Below is a small trained network, with its code and all its weights. Each question gives an input and a class and asks what happens when units are switched off, that is, made to give their printed mean instead of their output.

import numpy as np


def w(rows, s, z=0):
    codes = np.array(rows[::2]) - 128.0
    scale = np.full(codes.shape[1], s)
    scale[-1] = z or s
    return codes * scale


def f(y):
    return np.maximum(y, 0)


def log_softmax(a):
    a = a - a.max(-1, keepdims=True)
    return a - np.log(np.exp(a).sum(-1, keepdims=True))


def net(x, mask):
    res = np.array(x, float).reshape(1, 6) / 4 @ E
    y = f(res @ A[0][:, :-1].T + A[0][:, -1])
    res = res + np.where(mask, y, B[0][:, -1]) @ B[0][:, :-1]
    return log_softmax(res[-1] @ U[:, :-1].T + U[:, -1])


A, B = {}, {}
E = w([
[119,64,109,123,174,75,83,83,159,146,11],'x0',
[132,90,150,168,162,44,100,123,103,78,211],'x1',
[134,134,117,141,136,110,142,129,159,125,131],'x2',
[109,88,39,112,198,171,138,127,113,113,165],'x3',
[156,107,64,128,126,114,122,218,93,66,72],'x4',
[92,183,145,139,186,86,189,95,59,57,73],'x5',
],0.012)
A[0] = w([
[133,106,91,174,156,171,123,144,225,94,137,88],'neuron 1',
[128,113,168,189,167,66,34,132,82,91,207,53],'neuron 2',
[125,191,141,171,89,168,189,185,100,131,187,79],'neuron 3',
[89,60,137,150,174,82,51,60,156,161,2,58],'neuron 4',
[63,198,176,151,201,105,246,91,69,66,59,25],'neuron 5',
[150,109,89,125,42,131,38,153,184,182,167,2],'neuron 6',
[57,126,64,125,201,172,136,41,127,165,200,101],'neuron 7',
[191,154,133,169,41,102,85,199,106,57,68,82],'neuron 8',
[111,220,88,58,88,244,191,125,156,175,28,47],'neuron 9',
[141,164,128,122,100,115,236,116,84,105,144,42],'neuron 10',
[104,196,249,118,42,50,121,25,168,204,136,132],'neuron 11',
],0.0084,0.0054)
B[0] = w([
[140,123,141,134,96,103,109,123,63,132,89,161],'neuron 1',
[68,70,174,106,139,49,163,56,207,120,95,200],'neuron 2',
[197,99,155,231,197,182,185,169,101,62,165,200],'neuron 3',
[204,176,205,197,176,198,188,204,134,110,176,233],'neuron 4',
[200,87,92,101,65,127,78,107,110,254,181,241],'neuron 5',
[186,107,130,158,80,98,115,76,79,217,155,189],'neuron 6',
[101,89,73,95,154,197,84,160,99,80,48,205],'neuron 7',
[148,125,36,74,122,145,88,127,110,52,112,192],'neuron 8',
[73,75,182,103,125,46,141,30,174,75,135,235],'neuron 9',
[182,103,156,190,112,155,136,98,83,150,119,173],'neuron 10',
[131,130,37,97,149,138,98,167,94,64,60,248],'neuron 11',
],0.0088,0.014)
U = w([
[177,124,218,218,144,181,152,155,144,112,142,89],'0',
[175,97,139,142,80,108,73,104,106,248,152,91],'1',
[138,111,44,116,144,138,93,138,135,82,96,146],'2',
[104,92,196,141,126,56,135,64,180,101,131,113],'3',
[135,95,51,130,138,143,99,158,116,88,74,110],'4',
[125,125,127,141,125,125,116,139,121,133,116,251],'5',
[109,168,119,125,129,127,92,174,172,138,157,148],'6',
[57,205,146,136,114,111,113,173,166,163,152,99],'7',
],0.011,0.019)

Each question gives the input, the list of numbers given to net, and the class t.
The units are the neurons (one row each of A and B). Each row of codes is followed by its name. A weight is (code - 128) times the scale printed after its matrix; where a second scale follows, it is the last column's (A, B and U).
mask holds one flag per neuron, in row order. A switched-off neuron (its flag False) gives its mean, the last column of its row in B, instead of its output. The means were averaged over made-up inputs and are rounded, as every weight is.
A unit's drop is (log p(t) with every unit on - log p(t) with that unit switched off) / (log p(t) with every unit on - log p(t) with every unit switched off).
The circuit of an input: a set's keep is (log p(t) with only the set's units on - log p(t) with every unit switched off) / (log p(t) with every unit on - log p(t) with every unit switched off). Starting from all 11 units, units are removed one at a time, each time the one whose removal leaves the highest keep (on an exact tie, the one counted first), for as long as the keep stays at least 0.8.
units of the circuit, in order: the units of the circuit, biggest drop first
most important unit: the unit with the biggest drop
top k neurons: the k neurons with the biggest drops, biggest first
drop when u is switched off: that unit's drop, to one decimal
input [-8,4,-2,-5,-5,-7], class 0: top 3 neurons => [neuron 3; neuron 5; neuron 8]
input [-3,8,6,1,-3,-4], class 3: most important unit => neuron 2
input [0,3,0,0,-4,2], class 2: top 4 neurons => [neuron 9; neuron 11; neuron 4; neuron 6]
input [-4,-7,-8,6,4,7], class 5: top 4 neurons => [neuron 6; neuron 9; neuron 2; neuron 3]
input [2,8,-5,-4,7,6], class 3: top 2 neurons => [neuron 2; neuron 11]
input [6,2,1,-8,4,8], class 1: top 2 neurons => [neuron 5; neuron 7]
input [-4,0,-8,6,5,-4], class 5: top 3 neurons => [neuron 11; neuron 8; neuron 4]
input [-2,6,-5,-7,5,-3], class 4: top 2 neurons => [neuron 8; neuron 9]
input [-6,-4,-6,-7,-5,-5], class 4: top 2 neurons => [neuron 11; neuron 4]
input [6,-7,7,-5,5,5], class 3: top 3 neurons => [neuron 9; neuron 11; neuron 3]
input [-7,5,2,0,7,3], class 0: top 2 neurons => [neuron 3; neuron 11]
input [-4,5,0,-5,-6,-1], class 2: top 3 neurons => [neuron 11; neuron 9; neuron 4]
input [-7,-4,-2,0,6,-7], class 0: top 3 neurons => [neuron 3; neuron 5; neuron 11]
input [0,6,5,1,5,2], class 3: units of the circuit, in order => [neuron 2]
input [5,4,8,-8,-4,-7], class 4: top 2 neurons => [neuron 11; neuron 5]
input [-7,-6,1,1,-2,3], class 0: top 3 neurons => [neuron 3; neuron 2; neuron 10]
input [-5,2,2,2,6,-7], class 1: top 4 neurons => [neuron 6; neuron 11; neuron 4; neuron 7]
input [4,-6,5,-2,2,-1], class 3: drop when neuron 3 is switched off => 0.1
input [0,-8,-1,-4,7,-2], class 3: drop when neuron 11 is switched off => 0.3
input [8,-8,5,-3,-4,-8], class 0: drop when neuron 4 is switched off => 2.0
input [4,-2,6,7,5,-8], class 1: units of the circuit, in order => [neuron 6]
input [7,7,0,6,4,-8], class 1: drop when neuron 11 is switched off => 0.2
